Below are the code and all the weights of a small trained network. Each question names an input and a class and asks about switching units off, where a switched-off unit gives its printed mean instead of its output.

import numpy as np


def w(rows, s, z=0):
    codes = np.array(rows[::2]) - 128.0
    scale = np.full(codes.shape[1], s)
    scale[-1] = z or s
    return codes * scale


def f(y):
    return y / 2 * (1 + np.tanh(0.7978845608 * (y + 0.044715 * y**3)))


def log_softmax(a):
    a = a - a.max(-1, keepdims=True)
    return a - np.log(np.exp(a).sum(-1, keepdims=True))


def net(x, mask):
    res = np.array(x, float).reshape(1, 5) / 4 @ E
    y = f(res @ A[0][:, :-1].T + A[0][:, -1])
    res = res + np.where(mask, y, B[0][:, -1]) @ B[0][:, :-1]
    return log_softmax(res[-1] @ U[:, :-1].T + U[:, -1])


A, B = {}, {}
E = w([
[189,62,21,99,243,63,167,101,115,84],'x0',
[58,213,22,107,114,119,49,74,160,12],'x1',
[124,126,144,131,134,117,121,134,136,123],'x2',
[1,100,189,180,127,126,254,47,89,72],'x3',
[205,97,118,228,84,186,153,178,164,24],'x4',
],0.0084)
A[0] = w([
[87,192,87,133,96,116,91,70,168,74,85],'N0',
[35,128,180,159,132,139,226,34,92,46,143],'N1',
[165,167,128,119,160,154,79,150,126,138,60],'N2',
[195,3,51,89,250,20,180,100,106,62,3],'N3',
[165,82,180,161,135,142,151,138,82,200,24],'N4',
[55,107,139,46,147,127,103,114,118,169,34],'N5',
[202,137,132,177,108,205,116,164,164,38,93],'N6',
[210,27,198,146,157,135,207,181,96,247,81],'N7',
[69,190,115,90,154,62,98,61,68,223,83],'N8',
[33,109,152,157,123,131,190,67,88,94,90],'N9',
[68,97,123,138,112,109,176,105,102,106,29],'N10',
[59,181,86,152,141,151,106,65,131,57,103],'N11',
[92,165,178,125,66,175,116,167,148,170,65],'N12',
[92,137,128,38,138,96,97,90,136,217,104],'N13',
[89,149,165,145,74,164,87,148,131,154,89],'N14',
[172,121,153,206,115,215,147,171,160,38,87],'N15',
[131,149,125,128,129,119,148,135,141,132,128],'N16',
[213,179,99,86,86,116,49,164,169,185,105],'N17',
[150,159,122,182,138,102,135,95,158,149,79],'N18',
[150,93,117,170,106,135,137,170,139,66,33],'N19',
[70,205,171,146,21,181,106,171,138,163,58],'N20',
[116,142,174,145,58,81,86,124,103,128,37],'N21',
[92,120,111,133,82,122,187,106,114,122,71],'N22',
[97,159,156,67,152,80,116,95,76,161,37],'N23',
[206,146,90,65,128,164,50,206,179,143,129],'N24',
[191,72,95,234,52,140,160,131,156,27,62],'N25',
[133,180,74,104,104,107,2,108,144,66,92],'N26',
[83,134,186,135,46,220,117,114,153,155,52],'N27',
[154,124,120,88,118,149,110,153,158,139,28],'N28',
[193,162,98,112,134,122,57,152,131,172,110],'N29',
[91,188,98,92,150,111,108,111,167,27,51],'N30',
],0.0094,0.0047)
B[0] = w([
[130,157,138,78,71,141,175,197,98,80,191],'N0',
[164,38,218,220,108,111,131,137,109,169,251],'N1',
[143,113,175,161,115,138,145,119,137,145,154],'N2',
[191,232,87,144,166,59,58,1,96,145,239],'N3',
[125,151,123,90,74,125,182,191,95,81,175],'N4',
[75,110,90,101,139,163,110,119,175,150,169],'N5',
[55,82,77,78,165,169,97,145,172,165,205],'N6',
[99,173,117,52,41,134,209,223,81,31,243],'N7',
[76,97,81,85,167,207,80,162,218,159,211],'N8',
[179,75,200,170,142,110,146,127,130,150,212],'N9',
[163,93,147,157,120,116,137,102,129,147,163],'N10',
[128,148,132,90,67,117,193,163,76,96,194],'N11',
[142,189,120,136,164,109,89,78,108,116,177],'N12',
[88,84,78,92,186,172,128,163,178,154,199],'N13',
[182,164,90,113,166,116,109,65,100,126,171],'N14',
[55,113,89,110,198,158,86,140,155,147,207],'N15',
[135,145,145,138,128,134,124,143,148,128,128],'N16',
[149,63,162,205,119,105,141,112,101,133,217],'N17',
[115,130,128,113,124,117,111,126,118,145,123],'N18',
[90,120,97,100,142,166,105,127,168,144,161],'N19',
[179,184,93,134,160,82,102,54,115,117,203],'N20',
[147,145,87,114,132,121,102,105,111,146,144],'N21',
[145,97,154,163,113,104,100,130,130,137,155],'N22',
[99,116,74,133,164,197,96,155,182,121,172],'N23',
[166,62,207,199,122,102,168,100,113,177,225],'N24',
[74,118,89,99,153,190,97,132,209,168,217],'N25',
[135,136,154,99,65,105,177,176,97,74,212],'N26',
[163,183,93,117,139,72,81,84,122,136,186],'N27',
[137,117,167,141,134,124,123,129,129,126,140],'N28',
[146,76,187,205,108,123,144,126,113,179,194],'N29',
[108,168,112,98,87,127,184,178,96,56,184],'N30',
],0.0097,0.015)
U = w([
[166,23,228,207,115,124,145,130,104,166,255],'0',
[123,171,149,66,52,135,187,203,75,75,110],'1',
[65,81,102,92,189,188,92,150,210,168,119],'2',
[193,250,118,133,167,92,79,34,91,140,12],'3',
],0.011,0.0019)

Each question gives the input, the list of numbers given to net, and the class t.
The units are the neurons (one row each of A and B). Each row of codes is followed by its name. A weight is (code - 128) times the scale printed after its matrix; where a second scale follows, it is the last column's (A, B and U).
mask holds one flag per neuron, in row order. A switched-off neuron (its flag False) gives its mean, the last column of its row in B, instead of its output. The means were averaged over made-up inputs and are rounded, as every weight is.
A unit's drop is (log p(t) with every unit on - log p(t) with that unit switched off) / (log p(t) with every unit on - log p(t) with every unit switched off).
unit that matters most: the unit with the biggest drop
k most important neurons: the k neurons with the biggest drops, biggest first
drop when u is switched off: that unit's drop, to one decimal
input [1,-4,1,-3,-5], class 2: unit that matters most	N13
input [-4,5,3,-6,2], class 0: 3 most important neurons	[N24, N7, N17]
input [-7,7,0,4,8], class 2: 2 most important neurons	[N25, N15]
input [-8,6,7,-1,3], class 3: 2 most important neurons	[N20, N7]
input [-1,-6,-8,4,8], class 2: 2 most important neurons	[N25, N15]
input [7,-3,5,-5,3], class 3: 2 most important neurons	[N3, N1]
input [3,5,-8,-6,4], class 0: 2 most important neurons	[N24, N7]
input [7,4,6,6,-3], class 3: 4 most important neurons	[N3, N24, N17, N29]
input [2,5,1,3,6], class 2: 2 most important neurons	[N25, N7]
input [4,5,-2,7,-7], class 0: 4 most important neurons	[N1, N9, N25, N6]
input [-5,7,-2,8,-6], class 0: 2 most important neurons	[N1, N9]
input [-6,-4,-1,5,6], class 2: 3 most important neurons	[N3, N15, N25]
input [2,8,4,7,-5], class 1: 4 most important neurons	[N30, N11, N0, N24]
input [6,-6,-5,-1,-4], class 1: unit that matters most	N7
input [-5,-6,3,-2,6], class 1: 3 most important neurons	[N7, N4, N8]
input [2,-5,4,-3,1], class 1: drop when N7 is switched off	0.7
input [1,7,5,-8,-2], class 0: drop when N17 is switched off	0.2
input [-8,-1,-1,6,7], class 3: drop when N27 is switched off	0.5
